Below is a small trained network, with its code and all its weights. Each question gives an input and a class and asks what happens when units are switched off, that is, made to give their printed mean instead of their output.

import numpy as np


def w(rows, s, z=0):
    codes = np.array(rows[::2]) - 128.0
    scale = np.full(codes.shape[1], s)
    scale[-1] = z or s
    return codes * scale


def f(y):
    return np.maximum(y, 0)


def log_softmax(a):
    a = a - a.max(-1, keepdims=True)
    return a - np.log(np.exp(a).sum(-1, keepdims=True))


def net(x, mask):
    res = np.array(x, float).reshape(1, 7) / 4 @ E
    y = f(res @ A[0][:, :-1].T + A[0][:, -1])
    res = res + np.where(mask, y, B[0][:, -1]) @ B[0][:, :-1]
    return log_softmax(res[-1] @ U[:, :-1].T + U[:, -1])


A, B = {}, {}
E = w([
[24,164,140,131],'x0',
[130,138,117,140],'x1',
[121,101,155,85],'x2',
[131,156,101,165],'x3',
[130,173,66,1],'x4',
[127,128,131,127],'x5',
[94,26,67,122],'x6',
],0.007)
A[0] = w([
[88,73,65,125,89],'n1',
[114,141,96,140,253],'n2',
[136,216,197,121,96],'n3',
[140,96,208,188,108],'n4',
[144,192,159,111,97],'n5',
[107,110,62,99,87],'n6',
[135,171,85,61,69],'n7',
[141,146,111,70,102],'n8',
[148,153,94,93,86],'n9',
[135,86,185,204,137],'n10',
[122,70,161,74,217],'n11',
[231,96,106,125,144],'n12',
[123,150,77,157,202],'n13',
[198,105,93,133,100],'n14',
[194,106,111,130,109],'n15',
[235,78,103,144,110],'n16',
[164,203,165,127,97],'n17',
[127,150,98,67,93],'n18',
[125,100,161,65,191],'n19',
[117,92,196,98,235],'n20',
[76,68,25,150,161],'n21',
[129,166,121,77,114],'n22',
[117,105,66,107,103],'n23',
[129,84,166,106,227],'n24',
[134,186,93,76,85],'n25',
[254,101,106,103,100],'n26',
[115,177,69,165,199],'n27',
[150,137,71,87,79],'n28',
[47,154,131,128,95],'n29',
[148,122,183,162,90],'n30',
[92,30,86,139,155],'n31',
[130,138,84,89,116],'n32',
[13,140,108,139,102],'n33',
[122,197,61,58,74],'n34',
[131,153,90,92,81],'n35',
],0.0084,0.0036)
B[0] = w([
[179,108,222,123,196],'n1',
[220,192,87,47,240],'n2',
[229,96,255,112,229],'n3',
[69,114,77,217,229],'n4',
[195,76,199,165,190],'n5',
[148,89,181,172,184],'n6',
[88,73,101,212,206],'n7',
[114,84,86,186,192],'n8',
[65,27,135,201,173],'n9',
[85,87,57,166,248],'n10',
[182,179,96,133,241],'n11',
[39,174,157,43,242],'n12',
[163,165,109,80,207],'n13',
[62,152,220,47,193],'n14',
[18,149,173,50,188],'n15',
[6,163,167,76,238],'n16',
[197,74,202,88,206],'n17',
[116,81,104,192,197],'n18',
[157,150,77,153,220],'n19',
[191,185,21,128,236],'n20',
[227,154,229,45,252],'n21',
[134,81,92,225,192],'n22',
[183,72,182,199,184],'n23',
[183,212,53,114,226],'n24',
[115,54,141,244,201],'n25',
[15,136,148,69,242],'n26',
[177,171,115,94,221],'n27',
[87,84,145,188,186],'n28',
[61,143,227,40,189],'n29',
[93,55,136,189,181],'n30',
[237,121,159,148,248],'n31',
[138,102,119,200,189],'n32',
[55,167,210,46,211],'n33',
[100,64,115,215,231],'n34',
[62,77,94,204,172],'n35',
],0.0044,0.004)
U = w([
[65,28,114,240,2],'0',
[201,107,190,107,99],'1',
[1,152,171,47,92],'2',
[159,173,75,124,239],'3',
[163,160,84,123,167],'4',
[140,165,83,122,164],'5',
],0.0094,0.0025)

Each question gives the input, the list of numbers given to net, and the class t.
The units are the neurons (one row each of A and B). Each row of codes is followed by its name. A weight is (code - 128) times the scale printed after its matrix; where a second scale follows, it is the last column's (A, B and U).
mask holds one flag per neuron, in row order. A switched-off neuron (its flag False) gives its mean, the last column of its row in B, instead of its output. The means were averaged over made-up inputs and are rounded, as every weight is.
A unit's drop is (log p(t) with every unit on - log p(t) with that unit switched off) / (log p(t) with every unit on - log p(t) with every unit switched off).
The circuit of an input: a set's keep is (log p(t) with only the set's units on - log p(t) with every unit switched off) / (log p(t) with every unit on - log p(t) with every unit switched off). Starting from the 12 units with the biggest drops (on a tie, the unit counted first), units are removed one at a time, each time the one whose removal leaves the highest keep (on an exact tie, the one counted first), for as long as the keep stays at least 0.8.
units of the circuit, in order: the units of the circuit, biggest drop first
most important unit: the unit with the biggest drop
top k neurons: the k neurons with the biggest drops, biggest first
drop when u is switched off: that unit's drop, to one decimal
input [-3,-4,-3,-3,0,-8,8], class 1: units of the circuit, in order -> (n21 n31)
input [1,-3,-4,-3,-5,-7,6], class 1: top 2 neurons -> (n21 n31)
input [-7,0,-3,-7,-8,-3,-5], class 0: most important unit -> n4
input [-8,0,2,7,4,-5,-7], class 2: units of the circuit, in order -> (n26 n12 n16)
input [8,1,-7,6,-6,6,-1], class 2: units of the circuit, in order -> (n33 n29)
input [-8,1,5,4,7,8,-6], class 2: units of the circuit, in order -> (n26 n12)
input [0,-7,1,3,-6,6,8], class 1: top 2 neurons -> (n21 n31)
input [8,7,-5,-2,-6,-3,-2], class 2: units of the circuit, in order -> (n33 n29)
input [-8,4,5,-8,4,6,-7], class 2: units of the circuit, in order -> (n26 n12)
input [6,-7,4,-1,7,-3,-8], class 1: units of the circuit, in order -> (n3 n5)
input [6,-6,-8,6,-5,-3,-8], class 1: units of the circuit, in order -> (n3 n17)
input [4,8,8,-1,-4,3,8], class 1: top 3 neurons -> (n21 n31 n1)
input [-6,4,6,-8,-7,6,-6], class 3: top 2 neurons -> (n20 n24)
input [4,-5,8,-6,0,6,0], class 4: most important unit -> n20
input [5,0,3,5,-4,0,7], class 1: top 2 neurons -> (n21 n31)
input [2,6,-4,2,-2,-5,-8], class 1: top 2 neurons -> (n3 n17)
input [4,-3,1,-7,-6,-3,2], class 3: drop when n11 is switched off -> 0.1
input [-8,-6,-7,-3,-5,-4,5], class 2: drop when n16 is switched off -> 0.2
input [-7,3,3,-1,-3,-7,-6], class 2: drop when n16 is switched off -> 0.2
input [-5,1,0,-8,-7,7,8], class 1: units of the circuit, in order -> (n21)
